Each row is followed by its class number.
[  13 -144  -83  108    2  255  168 -109  151   10 -404   44  -48 -193
 -219 -199  212  197  171 -221   81  363   74  -51  -51   12   -8  105
   38   21 -118  -43  307  -11  448  521  -98]
5
[   7   25  103  112  -31  117  -37   99  -84   57  131   99  -62 -266
 -260  -26   83 -276   18   36  307   38  102  -34  205  -81   47   -5
   -2  100  -49  -74 -102   18 -261  220  -94]
6
[-226  233  138 -156  187 -540  153  148 -241   49 -385  390  222 -284
  -95  283  -16  188 -294 -118 -163  180   76  -81  -48 -228    8  -37
  -51 -310   28 -158   -5   17  177 -371  119]
3
[ 213  243 -522  257  -92 -265  226 -111  117  -28 -600  -10  172  178
 -164 -242  265  220  277   -4  386  270   32 -519  284  136  148 -351
   70  140 -121  231   16   16   92 -581  -73]
1
[  34  115 -587  -34  -60 -551   68   13 -188 -123 -158   85  -21  174
  332    8   58  297   21    2  182  326  116 -374  418  298   30  -25
  122   16  217  266 -155   98  261 -420  -51]
2
[  -3   39   12  375  -73   68  192  243    6   20 -182  226  207 -249
 -235  -23  103  132  -96  -82  118  160 -122  169  157  -59  -54 -230
   36  -75  -22 -186  103  -10  -77 -240  -25]
1
[-155   55   15  117 -157   92  264 -112  183  171 -148  -73 -182  -96
  363 -171 -259 -233  238  445  491  152 -103   64  543   89 -291 -181
   31  150 -218  -37  155   26  260  216   48]
7
[-290   94  -43  -73  -22 -272  -31  171   19 -101 -568  428  410   58
   13  -31 -172 -141   30 -152  -80  342   30  -78   94 -147   55  164
 -124 -142 -190 -277   87   46 -104   -5  167]
3
[-123  173  256  -26    1 -290   -4  207  -70  121  187 -144  -23  -71
  -27 -222   -9 -301   26   74  -83  -76 -206   40 -199   -3   25  -19
   -5   27    7  -74   42  -38 -215   95  -58]
0
[ -66   74   92   93  -16 -219  -71  -48  -21  181   90 -221  -22   69
  -59 -245  -42 -342 -141  467  149  -58 -223    0  101   11   46 -159
  295  464 -269   88   29  182 -280 -126 -265]
8
[-134  119  -98  261 -168  242   12   75  -11   48  -33  125   69 -309
 -358   83  211  105 -310  -81  -79  264  291   67  228 -321    8 -172
  122  213  -54  -10  -26   67  238  168   30]
6
[  47  119   13  132 -182 -152  -15   -6 -189  203 -133 -144    9 -149
  113 -132  237   94 -131  374   22 -204 -112  -18 -113  -42   -7  -36
   83  173 -127  103   11   98   94 -178 -203]
6
[  35  -85  103 -303    3  215   23  224  237  -55 -147   35 -329 -290
  -54  -96 -252  -47  -97 -264  307   35  -14   -3  -51 -145  -66 -289
    2 -173  120 -157  157   46  -46   22   13]
6
[ -13 -121 -117 -125  191 -123  246 -232  414 -110 -318   40 -476  -54
   22  -28  114  168  116 -300  333  501  211 -111 -173  -43   -1   73
   36   91    1   23  191   73   94 -100  -85]
0
[-211  150 -375  247  188  -89  282  -78   24  107 -241  346   48 -168
 -233  258  216  335 -141 -144  -94  452  270  197    8  -53   -5   45
  278   64   87 -246   80   13  246  -18   68]
2
[ -32   -5 -162  103  -46 -114   53   21 -179  -36  -76   -1   58 -241
 -165  401   65  520 -192 -255  280  217   34  268   25 -270   -8 -143
   41 -189  124 -125  -79  106  232 -308  240]
0
[-151  149 -150  161 -273  321  -65 -168  144   88    6  238  117 -201
 -233 -197  345  -76  215  310 -320  -30   32  167   56 -153 -135  428
 -107   -9 -198 -119 -233    7 -187  430  168]
5
[ -95  -34  -13  -56 -199 -219 -128  196  -65 -131 -457  106  310   17
  249 -117  112  -90 -104  127   29  356 -252  -40  612  276   36  349
 -103 -108   75  -88  243  -30  139   97 -211]
4
[ 105 -117 -387  291 -374  407 -132  159  194   92 -450   41  180   95
 -120 -239 -139  -60   90  153  210  373  -49 -147  539 -161  212   22
  247  296 -288   30  249   80  -22  107 -213]
5
[-112  -44  -30  -20  -83  174  111  -22   15    1 -413  272   62 -257
   48  128   40  197    3   24  307  110  -92   64  310 -256 -199  138
   67 -244  232 -222   15  -47   58  -90 -159]
7
[ -49   79  -54 -133  -85  -75 -147 -117  -54  122   83 -264 -286  -57
   39 -300   61 -110 -229  238 -129  106   15 -287   76 -153  -32  -72
  132  195  -66  167  109    5  259  323 -233]
0
[ 127  141 -104   51   22 -341   20  142 -167  384 -281 -218   82  -92
 -270 -191   65  -15 -148  317  365  -13 -153 -315  105  107  208 -189
  258  315 -115  197  193  260 -189 -434 -267]
6
[  44  -29  130  -79 -138  -98   -4   67  -37   39  -74    3   37  -40
   95   38   59   29 -156   79  265   31   53  -81   -7  -49  -68  -57
   19   49   54   21  -62  112  -10  -30   45]
1
[-442  149  119  -64  -43 -143 -259  311 -566  207  -13   63  146   47
  120  223  104  115 -216  123 -220   89  -96 -126  155  216   30  520
  -55 -222  130   15 -124  104  298  293  -56]
0
[  33  -55   77  -40  -67  -18  -11   27  -33   14  -69   10   66  -47
  -12   40   83   44 -149   74  238    1   76 -117   79   12  -34  -13
   14  112   13   73  -68  156  -25  -43   28]
6
[  32  -48   97 -123 -139   28  -20  100  -29   34  -84   25   -6  -42
   83    3   35   53  -82   81  216   12   73 -134  140    1  -78   42
  -15    3   46   40  -42  125   20   51   88]
6
[  77   90   62 -100 -152  -51  -14  193 -200   30  302 -605 -290   -5
  211 -175   74 -204 -142  120   -7  100 -105  114  -33  -21   87 -167
   86  120  170   49  121   74  -60 -192 -136]
3
[-321  145 -174 -109 -184  232 -228    9  242   47   -2  382 -127  -97
 -266   -6  -67   13 -340  -70 -104  219  -94 -120  322 -231  -40  176
  -20 -183 -108  -35  -23   33  -49  336   89]
7
[ -20   56 -290  345   27  -29 -135 -130  -22 -134  -51  449  312  211
 -212   47  353  201   53 -170 -275  372   53   91   11 -243   -7   75
  -98   40  -60 -100   11 -157 -304   17  260]
2
[-166   48  101  -65 -194  -13 -108  590  -79  106  -58  107  200  -45
  -59  114   72  -31 -260  -80 -132  335  -46  255  206 -155   37  112
   50 -170  126 -393  173  -62 -165 -310  168]
1
[ 100  -66 -246 -258  197    0  232    5  185 -229  -45    7  -93 -147
  -44  -22 -442   67 -231 -556  152  -35   59 -300 -115  130   -4 -259
 -284 -453  172 -109  128  -40  -10 -141   68]
8
[ 211   -3   42  127 -193 -259  -34  -46  -30  133   22  -16  -39   89
   59 -143  -63 -244  -96  206  101 -298   35  194  128  215    8  -76
  151  182 -132   41   93   72 -172 -121   -4]
4
[ -50   12   24 -337  120   57  206  -28  226  183   65 -314 -350  244
 -181    5 -196  -35  -44 -112  367  208  -45 -196 -148    8   63  -79
  294  -52  -22   46  101  262  -96 -221  252]
5
[-202  146  -23 -152 -288 -186 -143  264  208   51 -269  269   37 -388
 -170 -118   72   28 -194   59  -17  280 -136  -31  458 -214  -42  177
  -95  -62  -64  -51   89  103   -5   95   -8]
2
[  79   -9 -178  -59   60   55  -74   64 -269 -346 -204   91   66  102
  308  280  275   27   24 -425  221  382   15  -80 -195   -2  243  100
 -100 -281  498 -121  -61 -277   19   59 -219]
4
[-237   31 -437  -97  144  139 -218  -53   85  185 -283  153  445   49
 -188   52  264  326 -131  274 -127  413  -91 -299  359  -60 -149  212
  -28  149  176   22  148   16  -42   77  160]
6
[  -5    0   56 -166 -195 -211 -178  246 -121 -230  282  -17  224  153
  -17  285  298   74 -215 -322 -160  112  231  -39  372  134   40  351
 -234 -233  325 -101 -163 -184   54 -167  210]
1
[ -49  -12   16 -257   40  -67 -139  417 -130   -1  -28  -76  113  -76
   89  -12   62  -14  -37  147 -261  196 -111  142  -69   71  171  157
  -45  -73   -2 -311   66  -24  -49   31   33]
2
[-151   90 -342 -380  180 -115  213   98  -64 -118 -229 -437  -57  113
  340  -51 -171  -80  307 -220  142  263 -108 -260 -298 -134  172  -95
   95 -273  262 -137   26  -90  168 -357 -136]
4
[  18  -64   94  -61 -110  -58  -60   49  -54   11  -34   37   83  -26
   92   13   34   22 -123  108  185  -25   50  -98   50  -15  -64   -5
  -20   95  -23   65  -70  124    2   31   71]
6
[ 128 -157  -61 -167 -209   74 -144  249  -51  192 -337  -27  118   91
  237 -137  -10  -76 -291  406  271   79 -218 -136  231  -13   32   15
  250  111   46 -106  242   24 -138 -304 -283]
7
[  -1    4   72  -45 -144  -35  -52  113  -53   84  -88   48   89  -26
  -15   32   52   53 -176   97  136    9   85 -128   62  -30  -46  -13
   -3   53   14   50  -88  116   20   27  112]
0
[  40  -29  103  -48 -135 -155  -55   62  -87   24 -101   14  157  -47
   53    6  134  -17 -130  121  267   27   28  -75   23   28  -38  -11
  -26   81   18    8  -83  111  -46  -18   27]
1
[  13  -49   89  -87 -150  -74  -35   52  -90   86  -81   18  135  -22
   82   14   62    5 -118  157  196    2   41  -68   61  -31  -31   43
  -13   92   -9   54  -41   94    8   12   41]
7
[-194 -107   87 -346  -11  114 -108  238  -34   92 -252  152 -207  -55
  127   40 -129  -68 -178   24  110  242 -139 -208  156 -227   20  251
   79 -325 -102 -232  160  -35   63   51 -142]
4
[  33  -15  116 -168 -121  -60  -47  145 -110   58  -75    6   67  -13
  -14   29  109   -3 -163   17  172  -59   65 -121  -42   12  -25   13
   17   -6   81    2  -68  127  -36  -14   86]
3
[ 129 -192 -168 -235   76  210   -4  -43  297 -191 -340  -36  -20  -73
  366 -214 -386 -272  315 -184  180 -170  103   -4 -292  -73  -91 -331
 -242  -37   40 -210  193 -224  -27  140   -2]
4
[  57  249   43  -42  -82 -110  -87  119 -209  332 -444  -53   49 -125
   29 -233  176   52  -26  467  -71 -257 -141 -239   -5  -90  -25  -80
    3   82 -102  -64  157 -100  -24  -97 -260]
8
[ -33  116 -272  310   11 -302  119 -450 -194 -109  -42   83   84   82
   97 -403  170 -182 -253   12   95   85 -117 -178 -222   97 -170 -238
   14  133   -2  217   16  120 -180  -43 -197]
8
[   8  105 -243   79 -176 -154  301   42    6  -15 -697  197  334  323
  339  -76   34   32  165 -151   63  115  219  -91  210  119 -185  -14
  -97 -234  119 -200  235 -132  105 -534  292]
4
[  67  105  317  241 -183  169 -104  279 -757  413    1 -336  177  -23
  142   43  474 -150  -48  467  183   29 -148  116 -163 -123  134  -79
  247  240  124   -9   83 -105  152  157 -299]
7
[ -95   96 -197   55 -112  207  259  -92  -80  201 -237 -456 -476 -143
  434   92   17  155  114  104  460  167  116 -185    7 -253 -128 -122
  -17   17  174  198   71   69  342 -447 -220]
0
[-233 -131 -147 -486   30  -64 -195  108  227  -63 -249  223  -92  -80
  268   75  -62  -25 -218  -93 -124  355  111  -69 -139 -282   12  174
  -57  -64   -5 -208  142 -150  149  -95  -35]
7
[  45  -57   93 -154 -122   55  -31   22  -81   45  -87   32   81  -45
   72   19   25   21 -121  172  242   -8   26  -81   96  -95  -86  -35
  -17    4   45    3  -81   89  -44   10   79]
7
[ -27    2  131 -108  -80  -80  -10   57  -57   67  -23   19   11  -28
   23   30   53  -20 -104  143  239   -9   82 -166  101  -25  -52   19
   28   86  -41   50 -117  153  -37   -9   80]
6
[-148 -146  -98 -142 -381  178  -36  167   88  -83  123 -248 -127  -84
  282  -76 -175  -42 -130 -211  192  162   24  137    7 -179  -92   16
   91   -1   71 -126   66   56  343  399   16]
8
[-124  -98 -305 -307  -27  228 -145  -42   78 -254 -154  114  -64  310
  517   82   16  -17  138 -156  -22  423  -10  228  -76  -45  -97  149
  -50 -278  312 -346   85 -259   53   48  228]
7
[-120  174  -66  214 -258   20  105  -48 -191  293 -166 -151   53  -26
  146  -12  248  -83  -46  509  193  300   31  -86  256 -233   33  229
  273  324  -88   -7    4   95   58  173 -247]
8
[  70  -18   99  -73 -102 -132   -2   62  -54   83  -26   68   66  -38
  -13   41   65  -16 -188  139  246  -37   38 -162  112    8  -35  -21
   51   84    6   79  -82  138  -46  -24   32]
2
[-361  -40   70 -120 -178  173  -93  148  189   31   43    4  -75  -49
   26 -143  -65  -90   -3  -57  -59   63  -68 -109  217 -392 -250   93
   44   10  -57  -76   47  -35  147  179  -37]
2
[  21   81   -3  -11  185 -393  213  -16 -135 -108 -790  121  537  -35
   40  100  306   20   98  -45  373  319    1   43 -234  192  123  -18
  -32  -27  185 -291   72   22  -19 -356  -48]
1
[ -55  -47 -147 -229   82   17  402  221  -14    0 -284 -259   47 -118
  212 -204 -112  -31   85   63  124  490  -75 -201   72  -62  -32  -82
  100 -176  129 -201  220   89  159 -207  -28]
3
[  73  -19  -75 -120  106 -373  -98  164 -165  -60 -549  302  362   81
   12  478  -65  180 -105 -319  153  194  196  136  -52  100  207 -165
  -29 -121  132  -40   88    9  216 -562  287]
3
[-120   62  217   36 -181 -112   -5  225 -119  238 -266    3   54 -229
 -101  -33   73  -75    5 -254   88  -62   70  161 -220 -391  -71  -88
   12  -23  -46 -205  300 -116  222   33   11]
2
[  41  -94   90 -113 -118  -33  -33   50  -23   25 -126   23   82    5
   74   88   21   32 -143   58  282   -5   74  -96   78  -27  -63   -7
   -3   80   33   53  -50  107  -10  -86   44]
8
[ 331 -105   15  247 -127  -43  130  -75  -87 -209 -160  -20   64   45
  340  150  150   96  105 -441  370   -2  264   45 -299  -60  -51 -438
 -171   25  299  132   78 -251  272 -219   16]
1
[  29  -29  140  -34 -151  -88  -44   52  -36   57  -35   11   52  -66
   45   37   56   36 -160   93  232    1   57 -109   62  -21  -58   -4
  -23   84    8   71  -66  118   16   94   18]
1
[  -2  -45   98  -60 -194   32  -34   80  -58   79   -7  -19  106   -5
   20   -4   70  -20  -75   68  229  -58   38  -28   58  -59  -72    4
  -21   63   11   13  -54   66  -28   24   94]
7
[  -5   -6  142  -71 -151  -86  -22   29 -125  100 -104   76  211   -5
   -2   -8  113   18 -131  154  219  -71   56 -128  101  -35 -118    7
  -36   81   23   63  -87  112  -50    7  104]
7
[ 156    5   31   -4   64    8    5 -182  -92  222 -130  -41   23 -240
  -78 -221  249  -83 -152  427 -152 -238  -84  -50  -93 -102  -97  -41
   83   68  -67  -75  165 -125  -23   71 -256]
4
